J649: [150 116 108 104 121  92 117  95 126 105  92  95 113  89]
J486: [150 121 113  92 117  95 108  96 126 116 105 104  89  92]
J355: [112 117 108 104 135 138 130 141  93 147 136 134 128 144]
J119: [190 101  90  76 109  62 100  61 110  90  57  61  90  55]
perm: [ 55  90  61  57  90 110  61 100  62 109  76  90 101 190]	J119
perm: [116 105 104  89  92 150 121 113  92 117  95 108  96 126]	J486
tail: [116 108 104]	[121  92 117  95 126 105  92  95 113  89]
perm: [ 89 113  95  92 105 126  95 117  92 121 104 108 116 150]	J649

J119: [128 147 163 129 139  96  52 103 129 154 117 117 122 124 118 146 120 109
 123 142 143 136 124 139 138 173 114 126 150  82 119 116 123 161 141 100
 132 131 107 144 126 149 118 129 149 132 163 140  83 144 154  85 139 142
 160 138 126 115 124 126 152 137 110]
J580: [128 147 163 129 139  96  52 103 122 154 117 117 122 124 118 146 120 109
 123 142 143 136 124 139 138 173 114 126 150  82 119 116 123 161 142 100
 132 131 107 144 126 149 118 129 149 132 163 140  83 144 154  85 139 142
 160 131 126 115 124 126 152 137 110]
J949: [ 96  52 105 129 139  96  52 103 122 154 117 117 122 124 118 146 120 109
 123 142 143 136 124 139 138 173 114 126 150  82 119 116 123 161 142 100
 132 131 107 144 126 149 118 129 149 132 163 140  83 144 154  85 139 142
 115 147 125 104 105 142 114 121 124]
miss J119: [140 139 139 123 129 132 132 117 126 136 110 131 144 126 124 163 116 137
 117 124 143 128 122 154 114 126 138 147 154 118 109 173 119 124 138 129
 149 139 142 142 163  96  85 141 149 103 115 144 107  83 150  82 126 118
 160 120 100 146  52 123 129 152]	[161]
[128 147 163 129 139  96  52 103 122 154 117 117 122 124 118 146 120 109
 123 142 143 136 124 139 138 173 114 126 150  82 119 116 123 161 142 100
 132 131 107 144 126 149 118 129 149 132 163 140  83 144 154  85 139 142
 160 131 126 115 124 126 152 137 110]	J580
back: [129 103  52  96]	J119
[128 147 163 129 139  96  52 103 129 154 117 117 122 124 118 146 120 109
 123 142 143 136 124 139 138 173 114 126 150  82 119 116 123 161 141 100
 132 131 107 144 126 149 118 129 149 132 163 140  83 144 154  85 139 142
 160 138 126 115 124 126 152 137 110]	J119

